[-1.93  1.07 -0.11 -0.74  0.71  0.51  1.28  2.07  1.03  0.69 -0.19  0.29
  3.55 -1.21  0.63  0.45  1.82 -1.98 -1.08 -1.25  0.14 -0.21 -1.46  1.62
 -0.05 -0.60  1.77 -0.69 -1.19  0.74 -1.83 -2.49 -0.31  1.44 -0.87  1.03
  0.19 -1.39  0.18 -0.43  2.74  0.03 -1.10 -0.90  2.14 -0.76  0.47 -2.83]  <52>
[ 2.44 -0.32 -0.55  0.81  0.18 -1.33 -1.35  0.34  3.42 -0.51  0.55  0.42
  5.62  2.17  1.54 -1.41  0.33  2.71  1.13 -0.90  0.78  0.48  1.58  3.98
  0.14 -0.46  2.34 -0.93  0.58  2.09  1.56 -1.30 -0.57  0.38 -2.68 -0.73
  1.77  0.46  0.72  0.02  1.44 -0.38  4.20 -0.94  2.81 -1.87  0.21  0.30]  <59>
[ 0.37  1.08 -3.74  0.45 -0.65 -0.35 -0.49  4.03  1.62 -0.49 -0.81  1.01
  2.27 -0.49 -0.50 -0.39  1.70  0.41 -4.17  0.03  1.40  0.34 -0.03  3.50
  1.44 -0.45  1.88 -0.61  0.90  1.88  1.77 -0.73 -0.51  1.19 -8.28  0.51
 -0.83 -1.23  0.03  0.08  1.27 -0.85  0.30 -1.52  1.01 -2.64  0.70 -0.56]  <54>
[ 0.15  0.42 -1.35  0.01 -0.23 -0.24  0.10  2.34  1.57  0.31 -0.59  0.58
  2.69  0.07 -0.10  0.00  1.61  0.37 -1.19 -0.47  0.45  0.13  0.27  3.02
  0.68 -0.41  2.13 -0.09  0.36  1.24  0.95 -1.34 -0.14  0.48 -5.78  0.13
  0.44 -1.03  0.28 -0.82  1.92 -0.16  0.56 -0.97  1.89 -2.18  0.37 -1.52]  <64>
[ 2.20 -0.38  1.56  4.43  1.51 -1.46  0.01  1.86  0.84 -1.81  1.13  0.24
  3.70  1.59  4.24 -0.04  0.82  2.60 -0.13 -0.99  0.45  1.19 -0.71  1.03
 -0.30  2.32  3.93 -1.47 -0.74  0.68 -2.03 -2.23 -0.62  1.09  5.95 -1.08
  1.59 -0.04  0.92 -0.97  0.80  1.66  3.53 -0.70 -0.26 -3.29  0.78 -0.48]  <53>
[-0.58  1.65  0.67  0.44  1.28  0.31  0.26  3.78  1.19  0.93 -0.63  0.64
  4.12 -0.99 -0.15  0.55  1.30 -2.28 -1.88 -1.92  0.60 -0.77  0.08  2.16
 -0.15 -1.29  3.28 -1.07 -0.94  1.56 -1.76 -3.24 -0.81  1.47 -2.00  0.99
  0.66 -2.24  0.78 -0.57  3.14  0.80 -0.87 -0.78  2.02 -2.47 -0.16 -2.76]  <56>
[-0.73  1.35 -2.16 -0.79  1.13  0.31  0.76  3.54  1.73  0.51 -1.09  0.70
  3.54 -1.23 -0.46  0.66  1.74 -2.18 -1.31 -1.13 -0.11 -0.46  0.63  3.19
  0.36 -0.98  3.24 -0.61 -0.74  1.44 -1.23 -2.81 -0.68  1.53 -3.77  0.73
  0.33 -2.71  0.51 -1.24  2.42  0.41 -1.14 -1.51  2.47 -2.68 -0.07 -2.87]  <77>
[-2.08  1.37 -1.34 -2.42  0.23  1.63  0.95  2.08  2.09  0.89 -0.83  0.08
  4.27 -0.76 -2.94  0.48  0.98 -3.26 -0.08 -1.38  0.17 -0.49 -0.31  3.90
  0.66 -2.28  2.03 -0.05 -0.44  1.27 -0.23 -2.17 -1.33  1.22 -7.27  1.53
  0.48 -2.74  0.55  0.02  3.36 -1.08 -2.11 -1.38  3.19 -0.58  0.02 -2.66]  <54>
[ 1.81  0.02 -1.57  1.01 -0.42 -0.68 -2.25  1.24  3.60  0.15 -0.20 -0.35
  4.89  2.41 -1.64 -1.42  0.00  2.26  0.61 -1.01  1.03  0.25  3.76  5.54
  1.15 -1.37  2.70 -0.13  1.19  2.23  2.37 -1.11 -1.02  0.66 -7.49 -0.45
  1.36 -0.18  1.48  0.28  2.91 -0.49  3.78 -1.19  2.88 -2.61 -0.44  0.30]  <68>
[ 0.04  0.84  0.21  0.24  1.26  0.42  0.61  3.65  1.02 -0.39 -0.81  0.72
  4.10 -1.08  0.44  0.32  1.70 -3.06 -0.66 -1.54  0.93 -0.20 -0.65  3.47
 -0.02 -0.73  3.63 -0.61 -0.75  1.68 -1.85 -3.67 -0.34  1.41 -2.91  0.63
  0.20 -3.06  0.88 -1.81  2.98  0.72 -1.15 -1.23  2.08 -3.94  0.01 -4.39]  <72>
[ 0.31  1.22 -1.02 -0.37 -0.62  0.26 -0.06  1.30  1.16  0.17 -0.42  0.60
  1.76 -0.16 -1.18  0.61  1.01 -0.74 -1.04  0.49  0.64 -0.41  0.38  1.82
  0.58 -0.17  1.15  0.01  0.01  1.10  0.90 -0.95 -0.19  0.90 -4.41  0.38
 -0.45 -1.07  0.03 -0.38  1.15 -0.43 -0.02 -0.86  1.10 -1.06 -0.06 -1.19]  <73>
[ 3.16 -0.41 -2.15 -0.11 -0.35 -0.45 -2.23  0.76  3.34 -0.28 -0.33 -0.23
  3.71  1.95 -1.63 -1.35 -1.19  2.02  1.43 -0.41  0.62 -0.15  3.18  4.81
  1.20 -1.71  1.40  0.23  1.57  1.96  3.72  0.08 -1.19 -0.32 -8.28 -0.26
  0.70 -0.09  0.90  0.41  2.01 -1.68  3.59 -1.00  2.49 -1.41  0.30  0.82]  <63>
[ 1.91  0.24  0.40  2.07  0.56 -1.06 -0.94  1.46  2.90 -0.06  0.13 -0.18
  6.53  2.13  2.92 -1.31  0.51  2.84  0.37 -1.43  0.88  0.75  1.84  3.45
  0.17  0.37  3.73 -0.96 -0.02  3.37  0.35 -2.45 -0.55  0.98  0.28 -0.77
  2.00  0.41  0.85 -0.33  2.47  0.33  4.09 -0.71  2.28 -3.18  0.15 -0.32]  <74>
[ 3.78 -0.27 -2.32  3.87  0.13 -1.62 -0.98  3.02  0.92 -1.34 -0.03  0.63
  0.87  2.61  0.57 -1.19 -0.30  4.24 -1.99 -0.24  1.54  0.76  1.67  3.38
  1.15  0.75  3.08 -0.76  1.26  1.71  2.07 -0.35  0.27  0.84 -3.09 -0.73
  0.90 -0.42  0.87 -0.46 -0.50  0.77  3.77 -0.93 -0.54 -3.81  0.31  0.62]  <53>
